Below is a small trained network, with its code and all its weights. Each question gives an input and a class and asks what happens when units are switched off, that is, made to give their printed mean instead of their output.

import numpy as np


def w(rows, s, z=0):
    codes = np.array(rows[::2]) - 128.0
    scale = np.full(codes.shape[1], s)
    scale[-1] = z or s
    return codes * scale


def norm(h):
    return h / np.sqrt((h * h).mean(-1, keepdims=True) + 1e-5)


def f(y):
    return y / 2 * (1 + np.tanh(0.7978845608 * (y + 0.044715 * y**3)))


def log_softmax(a):
    a = a - a.max(-1, keepdims=True)
    return a - np.log(np.exp(a).sum(-1, keepdims=True))


def net(x, mask):
    res = np.array(x, float).reshape(1, 3) / 4 @ E
    u = 0
    for l in range(2):
        y = f(norm(res) @ A[l][:, :-1].T + A[l][:, -1])
        res = res + np.where(mask[u : u + 4], y, B[l][:, -1]) @ B[l][:, :-1]
        u += 4
    return log_softmax(norm(res)[-1] @ U[:, :-1].T + U[:, -1])


A, B = {}, {}
E = w([
[98,174,109,81],'x0',
[33,2,86,64],'x1',
[189,161,184,47],'x2',
],0.0063)
A[0] = w([
[188,3,216,170,44],'L0N1',
[238,195,140,81,99],'L0N2',
[24,66,67,54,5],'L0N3',
[127,183,24,133,129],'L0N4',
],0.0059,0.003)
B[0] = w([
[86,143,216,180,162],'L0N1',
[169,154,76,46,252],'L0N2',
[30,129,74,66,239],'L0N3',
[150,156,254,165,159],'L0N4',
],0.0082,0.0025)
A[1] = w([
[157,145,115,249,79],'L1N1',
[131,40,161,187,93],'L1N2',
[128,172,146,79,22],'L1N3',
[51,179,86,194,4],'L1N4',
],0.011,0.0035)
B[1] = w([
[103,129,6,154,254],'L1N1',
[196,104,170,115,189],'L1N2',
[169,141,136,153,160],'L1N3',
[141,164,185,148,174],'L1N4',
],0.012,0.0034)
U = w([
[244,252,157,69,194],'0',
[177,59,139,209,94],'1',
[112,147,145,170,2],'2',
[63,234,199,165,67],'3',
[176,75,230,93,59],'4',
[152,208,35,195,188],'5',
[34,83,101,66,207],'6',
],0.02,0.0081)

Each question gives the input, the list of numbers given to net, and the class t.
The units are the neurons (one row each of A and B). Each row of codes is followed by its name. A weight is (code - 128) times the scale printed after its matrix; where a second scale follows, it is the last column's (A, B and U).
mask holds one flag per neuron, layer by layer. A switched-off neuron (its flag False) gives its mean, the last column of its row in B, instead of its output. The means were averaged over made-up inputs and are rounded, as every weight is.
A unit's drop is (log p(t) with every unit on - log p(t) with that unit switched off) / (log p(t) with every unit on - log p(t) with every unit switched off).
The circuit of an input: a set's keep is (log p(t) with only the set's units on - log p(t) with every unit switched off) / (log p(t) with every unit on - log p(t) with every unit switched off). Starting from all 8 units, units are removed one at a time, each time the one whose removal leaves the highest keep (on an exact tie, the one counted first), for as long as the keep stays at least 0.8.
circuit, biggest first: the units of the circuit, biggest drop first
unit that matters most: the unit with the biggest drop
top k neurons: the k neurons with the biggest drops, biggest first
top k neurons in layer l: the k neurons of layer l with the biggest drops, biggest first
drop when u is switched off: that unit's drop, to one decimal
input [-7,5,3], class 4: unit that matters most -> L1N2
input [1,1,-5], class 3: circuit, biggest first -> L1N4, L1N1
input [-3,2,4], class 4: top 2 neurons -> L0N1, L0N3
input [-4,-3,1], class 5: top 3 neurons in layer 1 -> L1N2, L1N4, L1N1
input [6,-1,-3], class 3: top 2 neurons -> L0N2, L1N4
input [-3,3,4], class 4: top 2 neurons -> L1N1, L0N1
input [-3,2,-1], class 4: top 2 neurons -> L1N1, L1N2
input [-8,4,3], class 4: top 2 neurons in layer 1 -> L1N2, L1N1
input [-5,-7,1], class 5: top 2 neurons -> L1N1, L1N2
input [7,1,-3], class 3: top 4 neurons -> L1N4, L0N4, L0N2, L1N1
input [8,0,-1], class 3: top 2 neurons in layer 1 -> L1N2, L1N1
input [-7,4,-5], class 1: top 2 neurons -> L1N2, L0N2
input [-6,2,-5], class 1: drop when L1N2 is switched off -> 0.9
